Below is a small trained network, with its code and all its weights. Each question gives an input and a class and asks what happens when units are switched off, that is, made to give their printed mean instead of their output.

import numpy as np


def w(rows, s, z=0):
    codes = np.array(rows[::2]) - 128.0
    scale = np.full(codes.shape[1], s)
    scale[-1] = z or s
    return codes * scale


def f(y):
    return np.maximum(y, 0)


def log_softmax(a):
    a = a - a.max(-1, keepdims=True)
    return a - np.log(np.exp(a).sum(-1, keepdims=True))


def net(x, mask):
    res = np.array(x, float).reshape(1, 3) / 4 @ E
    y = f(res @ A[0][:, :-1].T + A[0][:, -1])
    res = res + np.where(mask, y, B[0][:, -1]) @ B[0][:, :-1]
    return log_softmax(res[-1] @ U[:, :-1].T + U[:, -1])


A, B = {}, {}
E = w([
[241,61,14,153],'x0',
[110,255,60,21],'x1',
[53,175,56,243],'x2',
],0.0093)
A[0] = w([
[159,107,196,213,95],'neuron 1',
[118,152,34,43,103],'neuron 2',
[164,61,186,5,117],'neuron 3',
[98,212,213,119,82],'neuron 4',
[207,132,30,187,180],'neuron 5',
[103,163,87,224,44],'neuron 6',
[191,93,105,123,106],'neuron 7',
[91,195,92,90,95],'neuron 8',
[68,132,173,120,34],'neuron 9',
[119,91,176,230,105],'neuron 10',
[8,215,205,213,109],'neuron 11',
[157,99,186,121,104],'neuron 12',
[198,78,192,142,94],'neuron 13',
[105,165,225,117,205],'neuron 14',
[53,139,63,195,129],'neuron 15',
[93,56,153,162,96],'neuron 16',
[74,188,206,171,212],'neuron 17',
[135,232,68,109,116],'neuron 18',
[129,72,168,112,119],'neuron 19',
[176,88,70,119,39],'neuron 20',
[235,125,66,127,69],'neuron 21',
[92,193,120,74,94],'neuron 22',
[183,146,115,148,245],'neuron 23',
[180,117,89,136,248],'neuron 24',
[72,73,153,167,110],'neuron 25',
[166,172,52,102,101],'neuron 26',
[162,161,126,12,109],'neuron 27',
[103,55,150,157,175],'neuron 28',
[81,121,241,79,91],'neuron 29',
[175,109,43,147,114],'neuron 30',
[99,48,129,190,110],'neuron 31',
[116,62,165,157,126],'neuron 32',
[29,129,41,207,110],'neuron 33',
[84,137,167,125,255],'neuron 34',
],0.012,0.0097)
B[0] = w([
[89,140,92,159,181],'neuron 1',
[69,149,144,177,209],'neuron 2',
[228,195,160,211,231],'neuron 3',
[121,92,194,121,198],'neuron 4',
[136,76,194,86,229],'neuron 5',
[149,127,159,165,173],'neuron 6',
[131,103,174,115,172],'neuron 7',
[82,132,132,173,194],'neuron 8',
[126,75,253,115,151],'neuron 9',
[94,155,112,154,193],'neuron 10',
[148,89,193,111,247],'neuron 11',
[124,154,116,174,164],'neuron 12',
[117,150,141,162,183],'neuron 13',
[137,92,136,92,232],'neuron 14',
[216,156,162,146,202],'neuron 15',
[80,148,133,154,170],'neuron 16',
[137,97,156,89,238],'neuron 17',
[73,156,118,151,214],'neuron 18',
[112,171,126,162,166],'neuron 19',
[134,91,229,126,159],'neuron 20',
[117,68,179,156,186],'neuron 21',
[84,133,159,181,196],'neuron 22',
[115,138,80,60,209],'neuron 23',
[133,93,100,33,220],'neuron 24',
[96,131,130,147,172],'neuron 25',
[93,116,145,166,186],'neuron 26',
[120,164,117,182,220],'neuron 27',
[90,165,79,116,193],'neuron 28',
[149,61,206,122,206],'neuron 29',
[110,75,213,109,188],'neuron 30',
[72,132,107,153,184],'neuron 31',
[109,174,120,143,178],'neuron 32',
[231,196,179,165,213],'neuron 33',
[132,118,57,26,229],'neuron 34',
],0.011,0.014)
U = w([
[138,57,154,101,85],'0',
[49,173,126,173,132],'1',
[249,189,139,158,103],'2',
[145,133,105,39,253],'3',
[140,146,90,98,106],'4',
[141,154,94,99,108],'5',
],0.019,0.018)

Each question gives the input, the list of numbers given to net, and the class t.
The units are the neurons (one row each of A and B). Each row of codes is followed by its name. A weight is (code - 128) times the scale printed after its matrix; where a second scale follows, it is the last column's (A, B and U).
mask holds one flag per neuron, in row order. A switched-off neuron (its flag False) gives its mean, the last column of its row in B, instead of its output. The means were averaged over made-up inputs and are rounded, as every weight is.
A unit's drop is (log p(t) with every unit on - log p(t) with that unit switched off) / (log p(t) with every unit on - log p(t) with every unit switched off).
The circuit of an input: a set's keep is (log p(t) with only the set's units on - log p(t) with every unit switched off) / (log p(t) with every unit on - log p(t) with every unit switched off). Starting from the 12 units with the biggest drops (on a tie, the unit counted first), units are removed one at a time, each time the one whose removal leaves the highest keep (on an exact tie, the one counted first), for as long as the keep stays at least 0.8.
circuit, biggest first: the units of the circuit, biggest drop first
most important unit: the unit with the biggest drop
top k neurons: the k neurons with the biggest drops, biggest first
drop of u: that unit's drop, to one decimal
input [-6,6,3], class 0: most important unit => neuron 11
input [6,6,4], class 0: top 3 neurons => [neuron 5; neuron 30; neuron 24]
input [3,-4,7], class 2: top 2 neurons => [neuron 33; neuron 15]
input [1,1,-3], class 3: top 2 neurons => [neuron 33; neuron 15]
input [5,5,5], class 0: top 4 neurons => [neuron 5; neuron 3; neuron 30; neuron 24]
input [-7,6,-7], class 0: top 2 neurons => [neuron 29; neuron 33]
input [4,-5,3], class 1: top 3 neurons => [neuron 31; neuron 10; neuron 11]
input [-3,-4,0], class 1: top 3 neurons => [neuron 24; neuron 5; neuron 10]
input [-5,2,5], class 0: top 2 neurons => [neuron 3; neuron 11]
input [0,2,3], class 3: top 2 neurons => [neuron 3; neuron 27]
input [7,-8,3], class 1: top 2 neurons => [neuron 31; neuron 10]
input [3,1,-3], class 3: top 3 neurons => [neuron 33; neuron 29; neuron 11]
input [-4,1,5], class 2: top 2 neurons => [neuron 33; neuron 15]
input [-5,3,-6], class 2: circuit, biggest first => [neuron 3]
input [3,0,-4], class 2: top 2 neurons => [neuron 3; neuron 34]
input [3,5,7], class 2: drop of neuron 15 => 0.8
input [7,-8,0], class 1: drop of neuron 31 => 0.3
input [5,-4,7], class 2: drop of neuron 33 => 3.3
